Each row is shifted at random along 4 fixed directions that mean nothing.
Known rows, with every step that occurs
mufo > vefiba > bubagu > nado > mazeg > bizag: -13	34	93	-65	-71	76	0	-3	112	30	6	53	12	75	-93	58	-11	77	96	53	-84	-129	72	-59	185	31	-17	0	22	-113	-64	29	162	66	-24	141	-49	-78	60	-50	-100	-108	-7	99	143	-39	33	-21
vefiba > nalel > loku > rogot: 56	55	220	-146	396	393	-2	-145	-48	92	359	81	-42	265	-171	-92	-181	24	-12	239	-80	-10	26	107	-95	313	88	-413	23	-26	282	99	93	115	-204	-171	-33	-43	136	-208	-448	-118	193	33	272	-110	-47	-6
loku > rogot > nalel > mufo > vefiba: -28	-7	91	-156	-16	71	-23	-232	-90	218	189	-124	93	144	210	130	40	13	197	-37	-6	-127	-6	116	-54	284	84	7	-66	-126	161	-97	32	27	-167	224	-361	11	95	-19	-307	-112	67	-90	174	-311	-28	-91
loku > rogot > togef > mufo > vefiba > nalel > bubagu > nado > mazeg: -42	246	-31	-62	109	96	310	226	38	62	104	9	-164	32	153	-249	-281	-99	-75	-34	-5	164	8	-199	-218	70	165	8	39	167	155	-33	-237	-209	-43	-108	-10	-100	-98	50	-55	-18	-153	-352	193	-182	222	-75
togef > mufo > vefiba > nalel > loku: -33	129	112	-219	357	311	139	78	77	228	112	87	-213	155	66	-239	-294	-124	-58	-18	18	118	102	-50	-202	318	134	-152	75	96	299	66	-79	-150	-174	-91	-58	-118	-8	-102	-192	-166	83	-124	198	-17	154	-102
vefiba > bubagu > togef > mufo: -123	64	-52	-4	-256	-53	62	-16	-62	9	290	-24	-1	68	246	35	-44	-8	119	-33	96	-7	-128	-17	91	-37	10	230	6	-57	16	-54	-188	-32	-94	181	-167	17	19	-60	-119	33	37	-75	20	-190	80	-144
vefiba > mazeg > loku > rogot > bizag: 84	55	-181	75	16	-135	146	103	159	-165	-235	-30	-81	-64	310	-145	-100	-23	-29	-325	19	90	96	-95	77	-120	49	93	70	174	22	58	-310	-190	132	-195	83	-175	-163	59	-120	149	26	-80	-61	95	114	63
mazeg > bizag > loku > rogot > togef > mufo: -114	231	-212	143	-67	25	345	166	-5	-221	163	57	-406	-137	368	-438	-499	-113	-228	-241	162	401	-136	-202	40	-200	46	-26	123	396	170	84	-366	-349	51	-312	215	-44	-238	-143	-125	258	-159	-422	-138	77	140	-187
bizag > loku > rogot > mufo > vefiba > bubagu: -42	95	65	179	-71	69	51	-45	-80	-338	103	176	-115	-25	-53	-227	-300	55	-166	-149	4	147	-180	-64	160	-203	16	-413	-38	169	34	128	184	-23	86	-143	188	61	-32	-105	-140	115	-88	-277	-22	75	-243	-22
mazeg > loku > rogot > togef > mufo: 95	-107	151	75	216	145	-138	-153	-139	-197	101	23	167	152	21	5	48	48	-3	11	-210	-23	24	160	-27	5	-20	-450	-73	-124	144	77	155	307	-71	-94	45	9	166	-35	-303	-52	75	209	25	184	-177	142
loku > rogot > bizag > nado > mazeg: 55	100	-166	65	-7	-109	45	169	26	-140	-90	-27	-61	-31	256	-141	-108	-71	-19	-261	181	92	50	-130	111	-52	89	179	-21	218	34	2	-294	-189	56	-98	57	-173	-141	-38	79	109	-122	-281	125	79	142	35
togef > mufo > vefiba > nalel > bubagu: -32	35	90	102	-184	2	43	23	-142	-131	57	40	33	-20	-26	-213	-268	-44	-109	-99	18	115	-100	-120	-12	-158	-53	-289	57	59	174	160	94	-4	80	-77	246	136	-50	132	-130	118	-141	-112	-144	1	-94	-134
rogot > togef > mufo > vefiba: 49	-86	68	7	78	-48	-188	16	-75	26	-148	-30	152	77	237	16	83	-48	105	-167	19	-36	130	14	-2	77	21	-27	-126	-73	64	-7	29	77	-38	136	-72	-90	42	84	51	-98	-41	28	45	237	22	89
rogot > nalel > bubagu > togef > mufo > vefiba > mazeg > nado: 46	76	146	64	113	150	113	275	20	-18	40	88	-10	33	-112	-215	-226	-28	-127	189	-165	165	18	-84	-42	-72	-9	-268	9	53	123	137	44	77	9	-75	277	3	29	116	86	5	-96	-57	-3	133	99	75
bizag > loku > rogot > mazeg > nado: 123	-62	-8	179	-13	-26	-117	-7	-70	-311	-37	29	154	23	-85	-39	5	49	-23	-57	-8	18	9	54	199	-150	-35	-243	-96	57	5	77	41	163	75	-55	151	3	47	-32	32	51	-5	-69	-34	173	-146	131
nado > mazeg > bizag > loku > rogot > mufo: 83	89	-11	-40	351	179	84	66	126	-122	-114	85	-206	93	109	-147	-123	-33	-57	-171	1	64	148	-34	45	96	127	-131	37	134	48	19	-95	-84	-31	-201	16	-256	-16	-174	-144	-28	-23	-18	230	196	100	137
mazeg > rogot > bizag > loku: 102	-252	-102	140	-339	-315	-294	-229	-49	-155	-239	-179	260	-38	373	206	284	4	245	-241	128	-126	44	65	266	-161	-137	172	-109	-156	-111	-56	-75	96	91	215	-42	-37	-4	125	-31	141	-48	222	-247	181	-51	124
mazeg > bizag > rogot > togef > mufo > vefiba > nalel > bubagu: -156	83	-14	-230	-130	93	211	-189	87	454	232	-145	-171	91	507	77	-136	-89	178	53	125	30	-14	-24	-6	352	93	293	98	-24	134	-214	-144	-291	-233	275	-331	-47	-37	-115	-256	-46	-11	-37	123	-296	307	-234
mufo > vefiba > nalel > bubagu > nado > mazeg: 93	-101	110	84	-316	-164	-201	-42	-138	-111	-66	-86	392	48	-150	136	163	54	164	-6	-16	-193	7	-35	71	-147	-111	-57	-98	-211	-44	52	170	263	97	194	62	89	85	234	-2	-32	-130	59	-70	-81	-158	6
nalel > mufo > vefiba > mazeg > loku > rogot > bizag: -102	216	147	-243	242	386	376	-106	208	220	320	38	-323	98	150	-188	-363	35	-60	49	-201	69	-32	7	-86	333	120	-193	137	82	271	45	-4	-150	-211	-78	-201	-74	8	-246	-515	-127	139	-196	297	-371	50	-174
bizag > nado > mazeg > rogot > nalel > loku: 16	-16	112	-64	-7	119	11	-69	-66	262	296	-152	132	141	99	86	-2	-52	154	197	85	-71	9	70	93	198	-31	14	-35	-60	133	-52	-60	36	-205	191	-171	24	99	-126	-197	-18	23	146	175	-207	91	-117
bubagu > nado > mazeg > bizag > rogot > togef > mufo > vefiba: 3	-24	-130	44	-211	-212	-56	46	12	-30	-239	-117	49	-64	340	-5	106	-72	149	-264	58	3	70	-114	1	-145	-40	257	-63	-37	-90	-121	-159	-36	69	148	-24	-150	-71	140	164	30	-268	27	-67	192	153	22
bubagu > togef > mufo > vefiba > nalel > loku > mazeg > rogot: 47	133	-46	-256	361	192	177	92	228	188	-78	-41	-176	162	234	-25	-29	-107	102	-49	-75	28	231	-71	-258	339	196	138	60	-29	103	-128	-221	-122	-149	-19	-209	-297	-13	-45	-122	-223	40	-77	206	-19	304	41
loku > rogot > togef > mufo > vefiba > nalel > bubagu > nado > mazeg > bizag: 88	-38	-27	-13	-168	-162	-22	-76	-40	-63	-161	-148	250	70	171	186	223	3	168	-146	-145	-139	82	11	-139	-13	23	86	-32	-203	-30	-118	-19	122	39	148	-114	-56	49	224	-95	-66	-86	62	-40	-106	20	82
bizag > rogot > loku > mazeg > nado: 70	-9	-60	26	76	23	-46	24	62	-73	-15	-24	48	47	72	-3	-5	-5	64	-38	74	15	78	29	191	54	53	7	-69	83	15	-31	-109	1	-46	45	-78	-92	9	-109	11	-34	45	-104	153	69	36	78
nalel > bubagu > mufo > vefiba > mazeg > bizag: -5	34	70	5	-135	34	21	0	119	-129	-52	64	-65	-11	-45	-67	-123	73	-2	-41	-92	-21	22	-78	172	-99	-53	-75	59	-35	-29	138	111	34	84	-3	142	-55	-10	36	-97	0	-50	-30	-27	14	-16	18
loku > rogot > togef > mufo: 119	-149	23	95	34	-118	-280	-145	-208	-206	-71	-68	302	132	174	128	239	14	130	-190	-55	-111	56	144	-38	-26	12	-132	-149	-155	44	-33	13	243	-3	47	-73	-51	111	93	-106	-13	24	132	8	179	-125	183
nado > mazeg > bizag > rogot > mufo > vefiba > nalel > loku: 289	-261	98	-30	152	-134	-362	-159	20	-16	-580	-102	354	155	92	248	441	-18	228	-255	-86	-256	283	120	-100	62	-32	-79	-108	-279	-91	-84	152	250	90	108	17	-244	120	234	28	-130	-60	477	-27	406	-53	331
bizag > nado > mazeg > rogot > mufo > togef: -6	7	47	47	-96	-1	0	18	-84	-8	89	-62	81	50	116	14	3	-16	65	-58	81	-27	-58	-6	117	-97	-43	-44	-61	-12	-24	-62	49	76	-35	145	-37	-36	54	-61	8	41	-169	120	166	55	15	-51
togef > mufo > vefiba > mazeg > rogot: 36	-139	225	89	-130	8	-215	-253	-140	-175	-58	-19	278	85	-156	82	110	87	83	-133	-274	-171	-22	98	25	-158	-149	-475	-24	-266	2	69	428	347	35	76	59	87	151	90	-275	36	-53	468	-53	132	-283	9
bubagu > vefiba > mazeg > loku > rogot: 3	248	-5	88	261	234	275	295	216	-170	48	202	-368	-55	-91	-469	-491	0	-234	6	-70	270	21	-253	83	-123	51	-317	109	305	110	232	-111	-164	71	-431	344	-141	-151	-112	-124	126	-94	-220	75	183	119	-8
mazeg > loku > rogot > nalel > bubagu: 113	-55	-115	112	-33	-109	34	15	2	-129	-103	-81	66	-6	252	-40	-41	-40	11	-65	94	68	89	-50	135	-55	24	18	4	75	92	66	-207	-79	96	-90	114	-37	-76	126	-142	101	-10	-80	-151	42	85	70
bubagu > mufo > vefiba > nalel > loku > rogot > bizag > nado > mazeg: -34	167	21	-167	63	143	145	9	76	92	162	-14	-116	74	119	-74	-143	-34	46	-91	5	21	-29	-14	-101	174	120	45	-15	70	96	-53	-129	-96	-132	30	-177	-99	0	-101	-129	-89	-9	-318	241	-262	61	-45
bizag > loku > mazeg > rogot > nalel > vefiba > bubagu > togef: 203	-2	108	-92	437	195	-103	101	216	156	-93	23	4	233	99	164	126	-6	158	269	-81	-65	261	8	37	392	159	23	-107	-100	-25	-102	1	34	-158	65	-47	-290	96	-104	32	-210	72	26	227	197	228	309
bubagu > togef > mufo > vefiba > nalel > loku: 80	-142	110	68	-212	-123	-244	-122	-217	-129	-5	-98	362	83	37	102	187	0	159	-96	-75	-104	-29	73	-136	-123	-130	-126	-118	-268	54	44	101	335	25	142	38	84	121	212	-80	-59	-53	93	-245	62	-211	13
nalel > bubagu > mazeg > loku > rogot > mufo: 30	21	-195	50	-154	-150	129	11	140	-164	-99	-104	-28	-54	320	-16	4	-6	84	-182	55	19	57	-88	148	-79	42	257	6	60	-28	-2	-335	-117	94	17	-83	-105	-93	85	-81	29	-16	-238	-54	-151	117	65
togef > mufo > vefiba > mazeg > bizag: -30	-26	-15	-55	-207	-108	-34	-112	30	-9	-150	-74	97	36	176	102	73	7	142	-336	-63	-126	72	22	44	-4	-29	91	57	-123	-11	-24	59	10	9	173	-162	-46	2	43	-159	-34	27	158	-38	-20	-26	-104
rogot > togef > mufo > vefiba > bubagu > nado > mazeg: 68	23	181	86	165	75	-88	196	-55	-142	-82	139	112	87	-148	-124	-36	6	-59	3	-160	9	51	-59	-53	-100	12	-297	-107	-30	7	86	148	181	21	-29	169	-77	86	84	124	-77	-111	26	139	247	-48	180
nado > mazeg > bizag > loku > rogot > nalel > mufo: 42	161	70	-247	518	392	220	31	149	199	142	47	-314	211	137	-124	-206	-76	-23	50	-25	73	145	31	-133	415	212	-75	97	114	226	-43	-165	-160	-227	-155	-148	-255	36	-268	-303	-138	75	-81	374	-82	226	34

Rows
119	-109	226	-13	143	157	-166	-165	-53	-159	12	20	276	184	-237	125	142	84	63	104	-371	-131	64	178	-86	66	1	-449	-95	-246	68	61	310	378	-54	52	-30	46	228	94	-224	-178	100	171	49	-30	-218	235 : togef > mufo > vefiba > mazeg > loku > rogot > nalel > bubagu > nado
-9	21	-87	-264	6	14	64	-240	244	222	-75	-108	-61	154	397	283	158	1	269	-150	73	-180	161	85	95	427	180	413	8	-88	-47	-243	-113	-193	-164	327	-511	-234	21	-182	-182	-256	182	-121	243	-262	152	2 : nalel > loku > mazeg > bizag > rogot > mufo > vefiba > bubagu
106	26	97	-120	273	167	-26	-124	100	-26	-50	42	-50	180	107	65	41	46	51	-80	-164	-52	100	115	-108	249	102	-127	-30	-73	77	-35	107	73	-80	-20	-83	-216	85	-143	-184	-218	89	-55	151	76	-59	113 : nalel > mufo > vefiba > mazeg > bizag > loku > rogot > togef
15	111	100	-38	328	223	181	46	41	-37	-4	30	-99	80	155	-183	-187	-38	-82	-115	-173	77	123	-63	-124	105	91	-318	26	49	167	38	59	7	-79	-162	-1	-113	14	-80	-288	-110	-83	-4	170	101	25	-33 : nado > mazeg > loku > rogot > togef > mufo > vefiba
168	-128	-138	-85	10	-193	-152	-148	-7	22	-257	-205	249	161	387	293	363	-77	267	-278	45	-142	179	156	-168	180	82	300	-43	-144	-9	-224	-257	37	-48	155	-247	-200	42	82	-40	-93	97	110	-29	51	90	162 : vefiba > nalel > loku > mazeg > bizag > rogot > togef > mufo
-25	-7	174	164	-170	29	16	-23	-164	-120	252	6	176	54	-111	-35	-27	60	7	144	-190	-34	-168	13	42	-254	-127	-328	-31	-125	1	33	122	246	-24	46	100	120	129	46	-170	149	-100	295	41	-46	-101	0 : vefiba > bubagu > nado > mazeg > rogot > togef > mufo
-21	-25	-228	-34	-267	-317	25	-43	56	117	-338	-234	40	-54	667	116	167	-124	242	-463	184	-58	147	-107	9	2	25	515	-1	-37	-85	-238	-274	-225	36	248	-229	-202	-139	114	46	24	-222	59	-65	92	249	-105 : nado > mazeg > bizag > rogot > togef > mufo > vefiba
109	-159	-100	-6	-288	-254	-263	-155	122	-253	-377	-54	188	36	169	293	332	57	237	-316	16	-213	134	66	186	-70	-37	296	-74	-220	-212	-43	42	121	133	253	-72	-154	33	116	84	-146	15	16	-178	111	-87	164 : nalel > bubagu > mufo > vefiba > mazeg > bizag > loku
27	-51	-31	75	-419	-260	-5	-95	-57	30	-109	-174	166	-24	315	169	168	8	207	-125	21	-99	-67	-46	27	-176	-96	241	-21	-170	-129	-138	-48	35	91	229	1	-31	-7	192	-22	118	-236	115	-191	-46	30	-41 : nado > mazeg > bizag > rogot > nalel > mufo > vefiba > bubagu > togef
61	139	-37	-189	306	221	177	87	214	80	42	56	-215	169	66	-34	-78	-43	30	56	8	27	116	-15	-47	263	205	102	52	76	53	-86	-234	-140	-126	-52	-149	-254	22	-140	-98	-132	76	-128	326	-125	255	146 : vefiba > nalel > bubagu > nado > mazeg > bizag > loku > rogot > mufo
81	-61	-29	84	-141	-124	-27	61	51	-228	-310	-20	115	-40	39	-57	3	-38	7	-231	-94	25	88	-109	-26	-200	-60	-80	34	-49	0	105	-10	72	175	-37	210	-15	-44	261	22	-2	-115	-14	-259	136	-32	79 : togef > mufo > vefiba > nalel > bubagu > mazeg > loku
61	-49	-79	-27	-82	-111	-126	-179	144	-108	-200	-49	64	79	268	278	230	77	234	-156	-47	-140	140	41	172	101	63	221	-89	-140	-203	-142	42	19	10	199	-209	-191	28	-64	-35	-148	45	-81	-11	48	6	166 : mufo > vefiba > bubagu > mazeg > bizag > loku > rogot > togef
-80	179	-40	282	-451	-51	267	121	-62	-211	320	15	-77	-172	-49	-264	-426	42	-137	89	21	236	-300	-178	206	-329	-109	-180	33	238	79	146	-56	-112	112	-93	319	249	-134	4	-87	290	-167	-453	-263	-244	-100	-253 : bizag > loku > rogot > nalel > vefiba > bubagu > mazeg > nado
35	-8	257	-100	294	357	-140	-295	-7	-212	79	146	-14	229	-240	32	-38	98	-15	-58	-339	-89	54	179	-45	174	36	-586	15	-166	91	70	478	286	-129	-90	-29	-58	199	-250	-408	-199	106	192	169	125	-280	89 : togef > mufo > vefiba > mazeg > bizag > loku > rogot
21	80	-28	239	-180	-43	120	210	-43	-325	-33	58	-144	-155	10	-379	-303	-33	-189	4	85	251	-112	-256	116	-447	-124	-172	19	204	-5	162	-87	-20	228	-229	512	-43	-131	107	147	244	-425	-172	-128	251	52	49 : nalel > bubagu > nado > mazeg > bizag > rogot > mufo > togef
172	-149	-45	70	-189	-224	-328	-92	-65	-115	-117	-115	335	57	134	197	279	8	220	-98	58	-120	20	95	50	-4	-33	125	-191	-137	-33	-35	-97	172	29	166	-38	-41	48	152	106	1	27	-112	-124	45	-85	232 : bubagu > vefiba > nalel > loku > rogot > bizag > nado
